Below are the code and all the weights of a small trained network. Each question names an input and a target symbol and asks about switching units off, where a switched-off unit gives its printed mean instead of its output.

import numpy as np


def w(rows, s, z=0):
    codes = np.array(rows[::2]) - 128.0
    scale = np.full(codes.shape[1], s)
    scale[-1] = z or s
    return codes * scale


def norm(h):
    return h / np.sqrt((h * h).mean(-1, keepdims=True) + 1e-5)


def f(y):
    return y / 2 * (1 + np.tanh(0.7978845608 * (y + 0.044715 * y**3)))


def softmax(a):
    e = np.exp(a - a.max(-1, keepdims=True))
    return e / e.sum(-1, keepdims=True)


def log_softmax(a):
    a = a - a.max(-1, keepdims=True)
    return a - np.log(np.exp(a).sum(-1, keepdims=True))


def net(x, mask):
    ids = ['ΓΔΘΛΣΨΩαβεζηξπτφ'.index(c) for c in x.split()]
    T = len(ids)
    res = E[ids] + P[:T]
    u = 0
    for l in range(3):
        r = norm(res)
        for j in range(2):
            rows = slice(2 * j, 2 * j + 2)
            q, k, v = (r @ M[l][rows].T for M in (Q, K, V))
            z = softmax(np.where(np.tri(T) > 0, q @ k.T / 2**0.5, -1e9)) @ v
            o = O[l][rows]
            res = res + np.where(mask[u + j], z, o[:, -1]) @ o[:, :-1]
        u += 2
        y = f(norm(res) @ A[l][:, :-1].T + A[l][:, -1])
        res = res + np.where(mask[u : u + 4], y, B[l][:, -1]) @ B[l][:, :-1]
        u += 4
    return log_softmax(norm(res)[-1] @ U[:, :-1].T + U[:, -1])


Q, K, V, O, A, B = {}, {}, {}, {}, {}, {}
E = w([
[119,160,137,119,124,124],'Γ',
[114,137,137,129,134,160],'Δ',
[137,134,165,103,140,134],'Θ',
[99,121,92,142,123,147],'Λ',
[103,140,141,118,111,140],'Σ',
[119,141,123,126,152,140],'Ψ',
[117,105,108,132,153,146],'Ω',
[252,116,47,61,151,154],'α',
[100,127,109,136,107,124],'β',
[126,97,130,123,122,122],'ε',
[115,127,129,121,133,108],'ζ',
[125,146,152,113,171,156],'η',
[133,119,120,122,142,110],'ξ',
[129,99,143,126,140,160],'π',
[104,133,113,132,133,114],'τ',
[117,96,118,102,131,152],'φ',
],0.019)
P = w([
[137,142,124,155,92,74],'0',
[44,61,104,61,180,192],'1',
[1,49,82,122,146,158],'2',
[16,74,81,95,168,170],'3',
[16,46,95,104,170,148],'4',
[28,65,95,89,179,141],'5',
[36,93,79,100,163,149],'6',
[34,98,129,82,207,145],'7',
[20,81,103,77,184,176],'8',
[16,133,120,76,205,151],'9',
[40,83,108,84,193,151],'10',
[58,80,125,83,211,159],'11',
],0.0056)
Q[0] = w([
[212,131,123,153,66,84],'L0H1',
[10,120,162,159,140,151],'L0H1',
[169,120,181,147,80,101],'L0H2',
[95,89,101,72,182,161],'L0H2',
],0.014)
K[0] = w([
[95,119,97,35,128,154],'L0H1',
[120,151,173,208,143,101],'L0H1',
[13,96,143,94,144,118],'L0H2',
[253,133,101,145,74,111],'L0H2',
],0.011)
V[0] = w([
[203,14,201,38,107,111],'L0H1',
[187,138,93,99,159,18],'L0H1',
[128,144,248,123,51,79],'L0H2',
[111,1,80,154,49,86],'L0H2',
],0.0078)
O[0] = w([
[53,246,49,59,146,155,1],'L0H1',
[171,105,46,1,235,4,117],'L0H1',
[76,213,217,137,78,56,79],'L0H2',
[113,230,65,174,180,120,64],'L0H2',
],0.008,0.0092)
A[0] = w([
[160,132,189,133,131,115,221],'L0N1',
[7,163,92,48,185,92,201],'L0N2',
[106,123,157,55,209,139,251],'L0N3',
[93,110,94,123,88,117,197],'L0N4',
],0.011,0.0018)
B[0] = w([
[26,40,10,119,133,142,223],'L0N1',
[254,149,154,150,57,86,254],'L0N2',
[134,79,72,215,42,79,243],'L0N3',
[153,154,166,113,211,162,144],'L0N4',
],0.0072,0.0039)
Q[1] = w([
[93,1,193,159,146,107],'L1H1',
[32,8,132,194,244,217],'L1H1',
[173,157,133,122,68,106],'L1H2',
[85,46,85,180,149,180],'L1H2',
],0.0084)
K[1] = w([
[199,197,141,192,87,28],'L1H1',
[148,145,162,254,112,54],'L1H1',
[98,134,30,113,125,188],'L1H2',
[152,99,193,215,142,106],'L1H2',
],0.0088)
V[1] = w([
[148,92,196,112,254,89],'L1H1',
[76,114,208,106,128,209],'L1H1',
[210,126,153,53,106,79],'L1H2',
[161,120,130,137,169,156],'L1H2',
],0.0082)
O[1] = w([
[70,21,19,204,116,190,246],'L1H1',
[133,86,140,10,85,221,190],'L1H1',
[209,94,80,194,1,9,104],'L1H2',
[144,90,116,194,147,204,201],'L1H2',
],0.0059,0.0012)
A[1] = w([
[197,172,86,96,129,129,9],'L1N1',
[81,209,193,26,115,153,3],'L1N2',
[169,118,85,124,148,133,98],'L1N3',
[2,163,186,179,165,123,101],'L1N4',
],0.0095,0.0042)
B[1] = w([
[48,83,161,94,171,120,124],'L1N1',
[246,2,117,118,119,137,179],'L1N2',
[132,66,133,131,116,150,229],'L1N3',
[203,85,165,80,167,106,249],'L1N4',
],0.0097,0.0011)
Q[2] = w([
[60,232,105,80,49,148],'L2H1',
[206,32,125,209,182,180],'L2H1',
[226,61,51,151,248,193],'L2H2',
[163,112,101,117,151,126],'L2H2',
],0.011)
K[2] = w([
[162,32,10,135,165,170],'L2H1',
[98,226,186,122,165,88],'L2H1',
[196,130,8,78,80,99],'L2H2',
[139,128,99,127,123,131],'L2H2',
],0.015)
V[2] = w([
[137,124,146,131,146,179],'L2H1',
[139,113,106,112,176,145],'L2H1',
[164,127,3,23,139,135],'L2H2',
[166,142,99,109,179,62],'L2H2',
],0.015)
O[2] = w([
[188,145,95,142,129,131,183],'L2H1',
[160,121,112,178,110,46,134],'L2H1',
[133,52,7,42,139,159,255],'L2H2',
[133,54,124,89,195,85,98],'L2H2',
],0.013,0.0036)
A[2] = w([
[116,169,18,115,219,134,137],'L2N1',
[116,129,37,177,142,2,89],'L2N2',
[150,155,146,176,71,222,254],'L2N3',
[117,139,232,116,37,92,161],'L2N4',
],0.0097,0.006)
B[2] = w([
[108,64,158,53,219,229,208],'L2N1',
[30,244,147,162,32,251,177],'L2N2',
[132,143,1,73,136,46,254],'L2N3',
[119,62,81,76,179,206,236],'L2N4',
],0.0091,0.0072)
U = w([
[99,161,77,112,140,40,147],'Γ',
[120,136,157,87,197,181,80],'Δ',
[134,155,190,132,218,74,197],'Θ',
[104,179,95,144,77,38,224],'Λ',
[187,193,77,212,156,111,139],'Σ',
[128,150,46,185,203,217,64],'Ψ',
[123,147,120,112,143,127,93],'Ω',
[69,143,55,73,18,161,70],'α',
[242,203,105,89,113,115,181],'β',
[1,89,187,82,135,136,23],'ε',
[202,50,144,171,61,96,79],'ζ',
[188,120,200,46,142,171,24],'η',
[130,176,182,148,89,211,251],'ξ',
[65,206,111,105,167,112,251],'π',
[120,151,180,35,89,73,147],'τ',
[18,134,90,216,139,121,46],'φ',
],0.0099,0.0033)

Each question gives the input, a string of symbols that net reads in full, and the target symbol t.
The units are the heads (2 rows each of Q, K, V and O) and the neurons (one row each of A and B). Each row of codes is followed by its name. A weight is (code - 128) times the scale printed after its matrix; where a second scale follows, it is the last column's (O, A, B and U).
mask holds one flag per unit, layer by layer, with each layer's heads first. A switched-off unit (its flag False) gives its mean, the last column of its rows in O or B, instead of its output. The means were averaged over made-up inputs and are rounded, as every weight is.
A unit's drop is (log p(t) with every unit on - log p(t) with that unit switched off) / (log p(t) with every unit on - log p(t) with every unit switched off).
The circuit of an input: a set's keep is (log p(t) with only the set's units on - log p(t) with every unit switched off) / (log p(t) with every unit on - log p(t) with every unit switched off). Starting from the 12 units with the biggest drops (on a tie, the unit counted first), units are removed one at a time, each time the one whose removal leaves the highest keep (on an exact tie, the one counted first), for as long as the keep stays at least 0.8.
units of the circuit, in order: the units of the circuit, biggest drop first
most important unit: the unit with the biggest drop
top k neurons: the k neurons with the biggest drops, biggest first
top k neurons in layer l: the k neurons of layer l with the biggest drops, biggest first
heads that matter: for each layer, one digit per head in row order, 1 if its drop is at least 0.15 and else 0, layers parted by /
drop of u: that unit's drop, to one decimal
input Γ Ψ Ψ, target ε: most important unit => L0H2
input ε η Δ τ Ψ ξ, target π: units of the circuit, in order => (L0H2; L0H1)
input ε Ψ β Ψ Δ Γ η Ω β, target π: units of the circuit, in order => (L0H2; L0H1)
input η Δ Σ Δ τ ε Δ Ψ Ω, target α: units of the circuit, in order => (L0H2; L2H2; L2N3; L0H1)
input τ Ω Ψ Ψ Δ ζ β Δ Ψ, target φ: heads that matter => 11 / 10 / 00
input Ψ π β φ Γ, target ζ: units of the circuit, in order => (L0H1; L2H2)
input Λ β Ψ ε Δ Ψ, target Σ: heads that matter => 11 / 00 / 01
input Λ η τ ξ Ψ π Δ ξ Ω η, target Σ: units of the circuit, in order => (L0H1; L2H2; L0H2; L2H1)
input Δ π ζ ζ Δ Ψ Ω Ψ π, target ξ: units of the circuit, in order => (L0H1; L2H2)
input β η ε Ψ Ψ Σ Θ Ω φ β Ψ, target Θ: units of the circuit, in order => (L0H2; L2H2; L1N4)
input Ψ Ψ Λ Δ β Ψ Ψ Ψ Λ, target ζ: heads that matter => 10 / 00 / 00
input Θ Δ Ψ Δ τ Ω η Γ τ Λ Ψ Ψ, target τ: units of the circuit, in order => (L0H1; L0H2; L0N2; L2H2)
input Δ Δ Γ, target ξ: heads that matter => 10 / 00 / 01
input ζ Ψ Δ Δ Ψ Δ β Δ η τ Δ, target Λ: top 2 neurons => (L0N2; L2N2)
input Δ Ω Δ Δ Ψ Δ, target ξ: units of the circuit, in order => (L2H2)
input Σ τ β Δ Δ η, target η: heads that matter => 11 / 10 / 00
input Ω η Δ Ω Ψ Ψ β Ψ, target Ψ: heads that matter => 01 / 00 / 10
input ξ ε π Ψ Ψ Δ τ, target Γ: units of the circuit, in order => (L0H1; L2H1)
input π Ψ Δ Δ φ β, target β: top 3 neurons => (L1N2; L0N2; L0N1)
input β Ω Ω, target Θ: most important unit => L0H2
input π ζ Σ ζ Δ η Ω η Ψ Ψ, target β: top 2 neurons => (L0N2; L1N2)
input Ψ Ψ β Ψ Ψ Ψ ξ φ ζ Σ ε π, target ζ: heads that matter => 10 / 00 / 00
input η Ω Ψ Ω Ψ Θ Ω β Ψ ζ η, target α: top 2 neurons in layer 2 => (L2N3; L2N1)
input π Θ Ω, target β: top 2 neurons => (L0N2; L1N2)
input η Ψ Δ Δ, target α: top 2 neurons in layer 2 => (L2N3; L2N1)
input η η β Ψ Ω η Θ Ψ, target α: drop of L0H1 => 0.2
input Ω β Ψ Ψ Ω β Γ β, target Ψ: drop of L2N1 => 0.0
input Ω Δ Ω Ψ Ψ τ Δ Γ Ω Θ π, target Ψ: drop of L1H1 => 0.1
input Ω Γ Ψ, target Ψ: units of the circuit, in order => (L0H2)
input π Ψ β Σ Ψ Σ Ψ ε, target β: drop of L0H1 => 1.3
